Below is a small trained network, with its code and all its weights. Each question gives an input and a class and asks what happens when units are switched off, that is, made to give their printed mean instead of their output.

import numpy as np


def w(rows, s, z=0):
    codes = np.array(rows[::2]) - 128.0
    scale = np.full(codes.shape[1], s)
    scale[-1] = z or s
    return codes * scale


def norm(h):
    return h / np.sqrt((h * h).mean(-1, keepdims=True) + 1e-5)


def f(y):
    return y / 2 * (1 + np.tanh(0.7978845608 * (y + 0.044715 * y**3)))


def log_softmax(a):
    a = a - a.max(-1, keepdims=True)
    return a - np.log(np.exp(a).sum(-1, keepdims=True))


def net(x, mask):
    res = np.array(x, float).reshape(1, 7) / 4 @ E
    u = 0
    for l in range(3):
        y = f(norm(res) @ A[l][:, :-1].T + A[l][:, -1])
        res = res + np.where(mask[u : u + 9], y, B[l][:, -1]) @ B[l][:, :-1]
        u += 9
    return log_softmax(norm(res)[-1] @ U[:, :-1].T + U[:, -1])


A, B = {}, {}
E = w([
[98,221,113,103,180],'x0',
[100,129,111,136,125],'x1',
[134,128,133,125,129],'x2',
[141,118,114,114,136],'x3',
[108,143,154,152,116],'x4',
[211,141,85,201,82],'x5',
[122,170,121,35,3],'x6',
],0.0052)
A[0] = w([
[135,182,94,187,169,41],'0.n0',
[103,223,139,83,132,255],'0.n1',
[152,12,120,157,160,212],'0.n2',
[104,167,116,172,167,176],'0.n3',
[100,115,157,64,81,152],'0.n4',
[85,92,132,152,89,98],'0.n5',
[86,72,148,146,182,144],'0.n6',
[113,163,95,173,70,110],'0.n7',
[139,71,221,2,127,140],'0.n8',
],0.0094,0.0024)
B[0] = w([
[132,134,28,177,119,171],'0.n0',
[161,51,178,25,217,253],'0.n1',
[89,196,167,171,80,238],'0.n2',
[180,111,67,92,183,179],'0.n3',
[12,8,119,113,87,214],'0.n4',
[93,112,41,162,57,140],'0.n5',
[110,234,254,57,59,194],'0.n6',
[205,113,144,68,149,177],'0.n7',
[89,95,77,134,112,240],'0.n8',
],0.0062,0.0047)
A[1] = w([
[189,168,118,138,224,242],'1.n0',
[195,75,98,111,57,92],'1.n1',
[78,70,179,122,88,197],'1.n2',
[124,184,96,24,142,253],'1.n3',
[129,117,157,2,185,253],'1.n4',
[127,77,55,190,233,129],'1.n5',
[206,62,161,184,172,114],'1.n6',
[85,171,91,76,154,94],'1.n7',
[97,137,94,135,104,51],'1.n8',
],0.0082,0.0016)
B[1] = w([
[108,112,118,110,206,195],'1.n0',
[122,247,145,45,125,181],'1.n1',
[159,212,54,140,139,198],'1.n2',
[178,149,193,149,153,204],'1.n3',
[190,125,186,204,162,253],'1.n4',
[118,154,42,79,83,155],'1.n5',
[57,103,109,204,92,141],'1.n6',
[182,70,170,132,107,148],'1.n7',
[107,91,98,255,93,124],'1.n8',
],0.0062,0.0063)
A[2] = w([
[39,24,135,65,56,4],'2.n0',
[71,103,217,134,141,181],'2.n1',
[155,147,33,77,53,122],'2.n2',
[161,90,125,209,160,162],'2.n3',
[50,177,174,70,117,164],'2.n4',
[143,210,145,19,53,208],'2.n5',
[108,149,157,176,78,126],'2.n6',
[112,133,102,255,68,34],'2.n7',
[111,149,185,165,117,130],'2.n8',
],0.0071,0.0025)
B[2] = w([
[200,69,60,236,205,187],'2.n0',
[105,161,121,40,65,193],'2.n1',
[70,112,186,92,73,198],'2.n2',
[169,140,73,183,94,148],'2.n3',
[113,86,187,101,2,188],'2.n4',
[38,172,155,154,185,253],'2.n5',
[80,138,129,175,128,156],'2.n6',
[219,158,155,129,117,163],'2.n7',
[152,102,42,95,91,156],'2.n8',
],0.0058,0.0043)
U = w([
[83,157,187,110,50,254],'0',
[229,170,182,100,232,212],'1',
[77,1,64,124,80,35],'2',
[168,52,206,46,175,56],'3',
[220,198,131,225,103,70],'4',
[201,172,22,154,221,35],'5',
],0.011,0.0032)

Each question gives the input, the list of numbers given to net, and the class t.
The units are the neurons (one row each of A and B). Each row of codes is followed by its name. A weight is (code - 128) times the scale printed after its matrix; where a second scale follows, it is the last column's (A, B and U).
mask holds one flag per neuron, layer by layer. A switched-off neuron (its flag False) gives its mean, the last column of its row in B, instead of its output. The means were averaged over made-up inputs and are rounded, as every weight is.
A unit's drop is (log p(t) with every unit on - log p(t) with that unit switched off) / (log p(t) with every unit on - log p(t) with every unit switched off).
The circuit of an input: a set's keep is (log p(t) with only the set's units on - log p(t) with every unit switched off) / (log p(t) with every unit on - log p(t) with every unit switched off). Starting from the 12 units with the biggest drops (on a tie, the unit counted first), units are removed one at a time, each time the one whose removal leaves the highest keep (on an exact tie, the one counted first), for as long as the keep stays at least 0.8.
units of the circuit, in order: the units of the circuit, biggest drop first
most important unit: the unit with the biggest drop
top k neurons: the k neurons with the biggest drops, biggest first
top k neurons in layer l: the k neurons of layer l with the biggest drops, biggest first
drop of u: that unit's drop, to one decimal
input [-5,4,-2,-8,3,-6,2], class 2: most important unit	2.n0
input [5,5,-1,5,1,3,8], class 1: units of the circuit, in order	[1.n4 0.n1]
input [7,4,-3,-7,-4,0,1], class 3: units of the circuit, in order	[1.n2 1.n7]
input [-2,8,-2,3,-6,-5,7], class 2: units of the circuit, in order	[0.n4 2.n0]
input [2,-7,5,-2,3,-1,6], class 3: units of the circuit, in order	[0.n1 0.n4]
input [3,7,5,-6,7,-3,6], class 3: top 2 neurons	[0.n1 0.n4]
input [5,6,4,-3,-2,2,8], class 1: top 2 neurons in layer 1	[1.n4 1.n3]
input [1,-1,7,0,3,1,-4], class 5: units of the circuit, in order	[0.n3 0.n1]
input [-2,2,0,2,-5,2,-6], class 4: top 3 neurons	[0.n2 0.n1 1.n1]
input [-5,-1,-2,8,-8,-5,-4], class 0: top 2 neurons in layer 0	[0.n2 0.n6]
input [6,-3,-4,6,-1,-6,5], class 3: top 2 neurons in layer 0	[0.n4 0.n8]
input [-3,6,-2,1,6,1,-7], class 4: top 2 neurons	[0.n1 1.n1]
input [-6,-5,7,-2,-8,-7,1], class 2: top 2 neurons in layer 0	[0.n8 0.n4]
input [3,-5,-6,-1,3,-8,7], class 3: top neuron in layer 1	[1.n4]
input [8,-8,7,-6,-7,3,-2], class 5: top 3 neurons	[0.n0 0.n6 1.n5]
input [0,8,5,-7,4,-7,6], class 2: top 3 neurons	[0.n4 2.n0 0.n8]
input [1,8,1,2,-2,5,3], class 1: top 2 neurons in layer 0	[0.n7 0.n2]
input [-3,-4,3,-2,-7,-1,8], class 2: top 2 neurons in layer 0	[0.n4 0.n8]
input [-5,4,-8,4,7,-1,-5], class 0: top 2 neurons	[0.n6 1.n4]
input [-3,-3,-5,8,-3,4,-4], class 4: most important unit	0.n2
input [8,-1,4,-7,-4,5,-3], class 5: top 2 neurons in layer 0	[0.n0 0.n6]
input [-6,-7,4,1,-4,1,2], class 0: top 2 neurons in layer 1	[1.n1 1.n4]
input [5,-4,-2,-8,4,7,-5], class 5: drop of 1.n5	0.1
input [5,-4,-8,-6,5,8,7], class 1: drop of 0.n1	0.2
input [3,5,6,0,-1,0,8], class 3: drop of 2.n5	0.0
input [-5,-2,-5,-2,5,-4,-4], class 0: drop of 0.n6	0.2
input [-2,-7,-4,5,-6,-5,-7], class 0: top neuron	[0.n2]
input [6,1,6,-8,-4,-7,4], class 3: top 2 neurons in layer 0	[0.n1 0.n4]
